Here is a tiny trained network, its code and every weight. The questions are about switching its units off for an input and a class, where a switched-off unit gives its printed mean instead of its output.

import numpy as np


def w(rows, s, z=0):
    codes = np.array(rows[::2]) - 128.0
    scale = np.full(codes.shape[1], s)
    scale[-1] = z or s
    return codes * scale


def f(y):
    return y / 2 * (1 + np.tanh(0.7978845608 * (y + 0.044715 * y**3)))


def log_softmax(a):
    a = a - a.max(-1, keepdims=True)
    return a - np.log(np.exp(a).sum(-1, keepdims=True))


def net(x, mask):
    res = np.array(x, float).reshape(1, 4) / 4 @ E
    y = f(res @ A[0][:, :-1].T + A[0][:, -1])
    res = res + np.where(mask, y, B[0][:, -1]) @ B[0][:, :-1]
    return log_softmax(res[-1] @ U[:, :-1].T + U[:, -1])


A, B = {}, {}
E = w([
[240,75,86,179,161],'x0',
[147,157,86,138,2],'x1',
[119,229,47,147,170],'x2',
[186,161,129,7,132],'x3',
],0.0087)
A[0] = w([
[168,93,217,91,116,94],'neuron 0',
[114,152,117,145,11,109],'neuron 1',
[78,123,157,207,116,67],'neuron 2',
[179,153,101,152,56,49],'neuron 3',
[59,171,187,75,117,169],'neuron 4',
[236,52,66,161,135,124],'neuron 5',
[119,147,189,132,198,23],'neuron 6',
[145,173,146,58,127,65],'neuron 7',
[136,88,190,114,98,97],'neuron 8',
[215,119,112,76,137,83],'neuron 9',
[135,89,180,122,99,125],'neuron 10',
[156,54,159,97,108,124],'neuron 11',
[135,168,62,134,166,130],'neuron 12',
[126,68,154,105,67,93],'neuron 13',
[174,139,118,69,128,48],'neuron 14',
[56,159,158,103,92,72],'neuron 15',
[60,148,129,99,83,52],'neuron 16',
[147,145,102,128,57,82],'neuron 17',
[82,220,34,109,139,57],'neuron 18',
[120,65,219,145,129,220],'neuron 19',
[144,169,159,42,118,170],'neuron 20',
[81,117,126,239,122,105],'neuron 21',
[88,95,178,102,103,102],'neuron 22',
[119,77,165,105,93,16],'neuron 23',
[139,133,104,141,51,109],'neuron 24',
[244,113,96,155,119,14],'neuron 25',
[91,107,144,213,112,88],'neuron 26',
[187,127,117,72,144,102],'neuron 27',
[177,151,151,71,119,109],'neuron 28',
[105,188,78,122,155,83],'neuron 29',
[88,81,133,117,198,50],'neuron 30',
[140,202,93,134,152,102],'neuron 31',
[127,140,146,126,190,120],'neuron 32',
[134,78,157,113,101,40],'neuron 33',
[150,134,124,45,113,70],'neuron 34',
[99,131,187,115,201,103],'neuron 35',
[59,161,147,105,126,3],'neuron 36',
[130,125,164,138,232,58],'neuron 37',
],0.012,0.0037)
B[0] = w([
[99,164,130,143,105,189],'neuron 0',
[171,131,172,64,180,210],'neuron 1',
[66,111,37,69,149,191],'neuron 2',
[145,130,192,88,217,170],'neuron 3',
[167,20,144,197,95,222],'neuron 4',
[160,59,145,195,120,255],'neuron 5',
[129,140,168,72,187,164],'neuron 6',
[66,108,87,127,144,168],'neuron 7',
[95,196,131,164,121,171],'neuron 8',
[114,98,99,134,137,185],'neuron 9',
[105,187,118,167,109,170],'neuron 10',
[129,183,119,178,131,190],'neuron 11',
[103,190,157,188,78,191],'neuron 12',
[94,193,137,140,127,175],'neuron 13',
[61,114,77,108,182,157],'neuron 14',
[148,1,162,202,118,193],'neuron 15',
[135,53,185,165,173,181],'neuron 16',
[169,160,193,61,206,166],'neuron 17',
[121,185,133,173,128,231],'neuron 18',
[147,167,115,132,107,229],'neuron 19',
[131,106,47,107,138,197],'neuron 20',
[91,106,51,92,137,227],'neuron 21',
[108,145,140,171,94,170],'neuron 22',
[72,173,147,163,156,154],'neuron 23',
[193,174,146,34,240,173],'neuron 24',
[117,62,177,194,171,202],'neuron 25',
[75,108,30,79,163,198],'neuron 26',
[97,89,70,120,143,174],'neuron 27',
[101,124,81,114,148,168],'neuron 28',
[87,173,139,184,107,186],'neuron 29',
[149,135,161,77,199,174],'neuron 30',
[111,164,144,178,118,187],'neuron 31',
[155,151,168,113,141,167],'neuron 32',
[51,190,148,177,133,151],'neuron 33',
[70,118,77,92,152,167],'neuron 34',
[171,137,158,55,169,188],'neuron 35',
[105,81,155,163,131,170],'neuron 36',
[163,138,164,104,189,200],'neuron 37',
],0.0094,0.0092)
U = w([
[144,29,161,189,135,109],'0',
[88,115,8,74,143,104],'1',
[169,169,205,38,173,110],'2',
[103,233,135,186,109,102],'3',
[170,124,101,120,89,250],'4',
[155,133,133,89,72,106],'5',
],0.016,0.02)

Each question gives the input, the list of numbers given to net, and the class t.
The units are the neurons (one row each of A and B). Each row of codes is followed by its name. A weight is (code - 128) times the scale printed after its matrix; where a second scale follows, it is the last column's (A, B and U).
mask holds one flag per neuron, in row order. A switched-off neuron (its flag False) gives its mean, the last column of its row in B, instead of its output. The means were averaged over made-up inputs and are rounded, as every weight is.
A unit's drop is (log p(t) with every unit on - log p(t) with that unit switched off) / (log p(t) with every unit on - log p(t) with every unit switched off).
The circuit of an input: a set's keep is (log p(t) with only the set's units on - log p(t) with every unit switched off) / (log p(t) with every unit on - log p(t) with every unit switched off). Starting from the 12 units with the biggest drops (on a tie, the unit counted first), units are removed one at a time, each time the one whose removal leaves the highest keep (on an exact tie, the one counted first), for as long as the keep stays at least 0.8.
units of the circuit, in order: the units of the circuit, biggest drop first
top k neurons: the k neurons with the biggest drops, biggest first
drop of u: that unit's drop, to one decimal
input [-7,-4,7,4], class 0: units of the circuit, in order -> [neuron 4]
input [-7,-8,-5,0], class 2: top 2 neurons -> [neuron 35; neuron 6]
input [-7,8,6,-4], class 2: top 3 neurons -> [neuron 1; neuron 24; neuron 17]
input [-6,-5,2,7], class 1: top 3 neurons -> [neuron 20; neuron 34; neuron 5]
input [7,-8,1,4], class 2: top 3 neurons -> [neuron 37; neuron 4; neuron 35]
input [-8,-8,1,2], class 0: top 3 neurons -> [neuron 4; neuron 15; neuron 36]
input [0,4,-4,-2], class 2: top 2 neurons -> [neuron 1; neuron 24]
input [1,-8,-8,5], class 2: top 2 neurons -> [neuron 35; neuron 30]
input [-5,6,8,-8], class 1: top 2 neurons -> [neuron 21; neuron 2]
input [-3,-5,5,-5], class 1: top 3 neurons -> [neuron 21; neuron 2; neuron 1]
input [-8,-8,1,4], class 0: top 2 neurons -> [neuron 4; neuron 15]
input [-2,-1,-2,0], class 4: top 2 neurons -> [neuron 5; neuron 25]
input [-6,4,-7,4], class 3: top 2 neurons -> [neuron 13; neuron 8]
input [8,6,5,-2], class 0: units of the circuit, in order -> [neuron 25]
input [-8,7,2,-4], class 0: top 2 neurons -> [neuron 15; neuron 4]
input [4,4,-6,5], class 3: drop of neuron 11 -> 0.2
input [6,8,-6,2], class 2: drop of neuron 24 -> 0.2
input [1,0,5,-6], class 1: drop of neuron 21 -> 0.1
